Below is a small trained network, with its code and all its weights. Each question gives an input and a target symbol and asks what happens when units are switched off, that is, made to give their printed mean instead of their output.

import numpy as np


def w(rows, s, z=0):
    codes = np.array(rows[::2]) - 128.0
    scale = np.full(codes.shape[1], s)
    scale[-1] = z or s
    return codes * scale


def f(y):
    return np.maximum(y, 0)


def softmax(a):
    e = np.exp(a - a.max(-1, keepdims=True))
    return e / e.sum(-1, keepdims=True)


def log_softmax(a):
    a = a - a.max(-1, keepdims=True)
    return a - np.log(np.exp(a).sum(-1, keepdims=True))


def net(x, mask):
    ids = ['ΛΣΦδεθμπτ'.index(c) for c in x.split()]
    T = len(ids)
    res = E[ids] + P[:T]
    u = 0
    for l in range(2):
        r = res
        for j in range(2):
            rows = slice(2 * j, 2 * j + 2)
            q, k, v = (r @ M[l][rows].T for M in (Q, K, V))
            z = softmax(np.where(np.tri(T) > 0, q @ k.T / 2**0.5, -1e9)) @ v
            o = O[l][rows]
            res = res + np.where(mask[u + j], z, o[:, -1]) @ o[:, :-1]
        u += 2
        y = f(res @ A[l][:, :-1].T + A[l][:, -1])
        res = res + np.where(mask[u : u + 8], y, B[l][:, -1]) @ B[l][:, :-1]
        u += 8
    return log_softmax(res[-1] @ U[:, :-1].T + U[:, -1])


Q, K, V, O, A, B = {}, {}, {}, {}, {}, {}
E = w([
[205,174,136,135],'Λ',
[75,83,134,190],'Σ',
[64,127,166,123],'Φ',
[120,173,196,80],'δ',
[201,163,94,254],'ε',
[142,139,128,23],'θ',
[243,70,57,187],'μ',
[171,38,122,117],'π',
[97,157,175,220],'τ',
],0.018)
P = w([
[111,160,92,133],'0',
[148,172,251,112],'1',
[108,166,80,130],'2',
[134,120,202,132],'3',
[107,168,80,129],'4',
[118,102,178,148],'5',
[109,170,81,130],'6',
[105,85,157,163],'7',
[111,171,83,130],'8',
[93,76,143,173],'9',
[115,169,85,131],'10',
[89,66,131,186],'11',
[115,171,81,133],'12',
],0.016)
Q[0] = w([
[122,76,149,179],'0.h0',
[69,94,94,188],'0.h0',
[37,254,171,104],'0.h1',
[210,59,224,159],'0.h1',
],0.0084)
K[0] = w([
[96,134,197,110],'0.h0',
[125,123,49,94],'0.h0',
[85,179,235,98],'0.h1',
[254,117,113,206],'0.h1',
],0.0073)
V[0] = w([
[219,113,236,100],'0.h0',
[65,125,8,152],'0.h0',
[79,99,152,81],'0.h1',
[190,2,187,173],'0.h1',
],0.0062)
O[0] = w([
[254,180,123,152,251],'0.h0',
[218,187,70,137,2],'0.h0',
[137,190,93,120,16],'0.h1',
[132,111,179,134,181],'0.h1',
],0.0067,0.002)
A[0] = w([
[209,157,28,121,97],'0.n0',
[58,78,162,82,254],'0.n1',
[172,192,120,238,207],'0.n2',
[54,205,34,171,116],'0.n3',
[52,215,87,78,120],'0.n4',
[127,130,7,136,89],'0.n5',
[149,42,165,158,156],'0.n6',
[121,152,89,25,117],'0.n7',
],0.011,0.006)
B[0] = w([
[163,96,98,94,195],'0.n0',
[161,161,126,170,204],'0.n1',
[124,71,212,43,253],'0.n2',
[60,82,183,119,194],'0.n3',
[108,174,95,47,189],'0.n4',
[154,74,70,152,175],'0.n5',
[155,248,151,107,211],'0.n6',
[130,164,111,128,187],'0.n7',
],0.011)
Q[1] = w([
[186,149,40,71],'1.h0',
[118,162,206,187],'1.h0',
[173,247,82,134],'1.h1',
[193,76,89,97],'1.h1',
],0.012)
K[1] = w([
[150,237,30,15],'1.h0',
[129,93,138,181],'1.h0',
[147,207,73,177],'1.h1',
[253,96,82,54],'1.h1',
],0.007)
V[1] = w([
[143,44,213,253],'1.h0',
[141,151,115,82],'1.h0',
[110,64,88,62],'1.h1',
[88,190,107,192],'1.h1',
],0.006)
O[1] = w([
[113,166,87,95,10],'1.h0',
[188,232,59,185,179],'1.h0',
[131,119,94,141,173],'1.h1',
[146,150,125,2,57],'1.h1',
],0.0072,0.012)
A[1] = w([
[79,199,165,129,92],'1.n0',
[39,38,68,97,124],'1.n1',
[171,133,197,150,24],'1.n2',
[211,154,7,211,105],'1.n3',
[148,119,164,129,254],'1.n4',
[101,112,192,193,246],'1.n5',
[109,50,66,154,57],'1.n6',
[112,174,143,65,160],'1.n7',
],0.014,0.0064)
B[1] = w([
[172,66,97,100,206],'1.n0',
[102,119,203,206,190],'1.n1',
[2,51,13,135,228],'1.n2',
[66,193,135,141,237],'1.n3',
[192,157,172,73,237],'1.n4',
[200,209,115,128,247],'1.n5',
[108,99,28,119,174],'1.n6',
[74,25,119,75,220],'1.n7',
],0.0086,0.015)
U = w([
[154,82,143,43,129],'Λ',
[246,136,163,104,204],'Σ',
[169,212,212,152,254],'Φ',
[122,65,174,167,151],'δ',
[18,82,159,117,58],'ε',
[37,137,195,175,141],'θ',
[71,159,254,114,102],'μ',
[23,189,145,84,54],'π',
[108,87,83,151,75],'τ',
],0.0096,0.0075)

Each question gives the input, a string of symbols that net reads in full, and the target symbol t.
The units are the heads (2 rows each of Q, K, V and O) and the neurons (one row each of A and B). Each row of codes is followed by its name. A weight is (code - 128) times the scale printed after its matrix; where a second scale follows, it is the last column's (O, A, B and U).
mask holds one flag per unit, layer by layer, with each layer's heads first. A switched-off unit (its flag False) gives its mean, the last column of its rows in O or B, instead of its output. The means were averaged over made-up inputs and are rounded, as every weight is.
A unit's drop is (log p(t) with every unit on - log p(t) with that unit switched off) / (log p(t) with every unit on - log p(t) with every unit switched off).
The circuit of an input: a set's keep is (log p(t) with only the set's units on - log p(t) with every unit switched off) / (log p(t) with every unit on - log p(t) with every unit switched off). Starting from the 12 units with the biggest drops (on a tie, the unit counted first), units are removed one at a time, each time the one whose removal leaves the highest keep (on an exact tie, the one counted first), for as long as the keep stays at least 0.8.
units of the circuit, in order: the units of the circuit, biggest drop first
unit that matters most: the unit with the biggest drop
top k neurons: the k neurons with the biggest drops, biggest first
top k neurons in layer l: the k neurons of layer l with the biggest drops, biggest first
heads that matter: for each layer, one digit per head in row order, 1 if its drop is at least 0.15 and else 0, layers parted by /
input θ θ μ Λ, target Λ: top 4 neurons	[1.n2; 0.n6; 0.n2; 0.n5]
input θ Φ Φ θ θ δ θ δ, target Σ: top neuron in layer 1	[1.n3]
input μ Λ δ Φ, target Λ: heads that matter	00 / 11
input ε ε Σ δ θ ε Σ Λ μ δ μ ε, target Φ: top 3 neurons in layer 1	[1.n5; 1.n7; 1.n0]
input θ μ Σ θ π μ Σ ε θ Σ ε, target δ: top 3 neurons	[0.n3; 0.n2; 1.n1]
input μ θ θ ε μ ε θ δ, target Λ: units of the circuit, in order	[1.n3; 1.n1]
input θ π μ θ θ θ τ π, target Σ: heads that matter	01 / 01
input θ θ Φ θ δ μ μ μ ε Φ ε μ, target Φ: top 2 neurons	[0.n6; 1.n7]
input Σ μ π μ ε Λ θ Σ θ τ θ Φ, target Λ: units of the circuit, in order	[0.n6; 1.n3; 1.n1]
input π θ τ θ θ θ ε π, target Σ: top 3 neurons	[0.n6; 0.n0; 0.n5]
input μ τ θ ε Φ τ μ Λ δ ε ε μ, target Φ: units of the circuit, in order	[0.n6; 1.n3]
input Λ Σ τ Φ π θ τ θ, target Σ: top 2 neurons	[1.n2; 1.n3]
input τ Φ π θ μ θ μ θ Λ θ τ θ, target Φ: units of the circuit, in order	[1.n2; 0.n2]
input μ ε δ π θ θ Φ θ μ ε, target Σ: top 2 neurons in layer 1	[1.n5; 1.n3]
input μ τ δ θ Φ ε, target Λ: top 2 neurons	[1.n2; 0.n6]
input ε τ μ Φ π τ θ θ θ τ τ Φ, target Σ: units of the circuit, in order	[1.n2; 1.n3; 0.n2]
input θ δ π Φ Φ τ τ μ, target Λ: unit that matters most	0.h1
input δ θ μ ε ε Σ μ θ μ θ μ ε Φ, target ε: top 4 neurons in layer 0	[0.n3; 0.n4; 0.n6; 0.n0]
input Φ μ μ θ θ θ Σ π τ, target μ: top 2 neurons in layer 0	[0.n3; 0.n6]
input Φ μ τ Σ Λ τ δ Φ Φ Φ μ τ, target Φ: units of the circuit, in order	[1.n5]
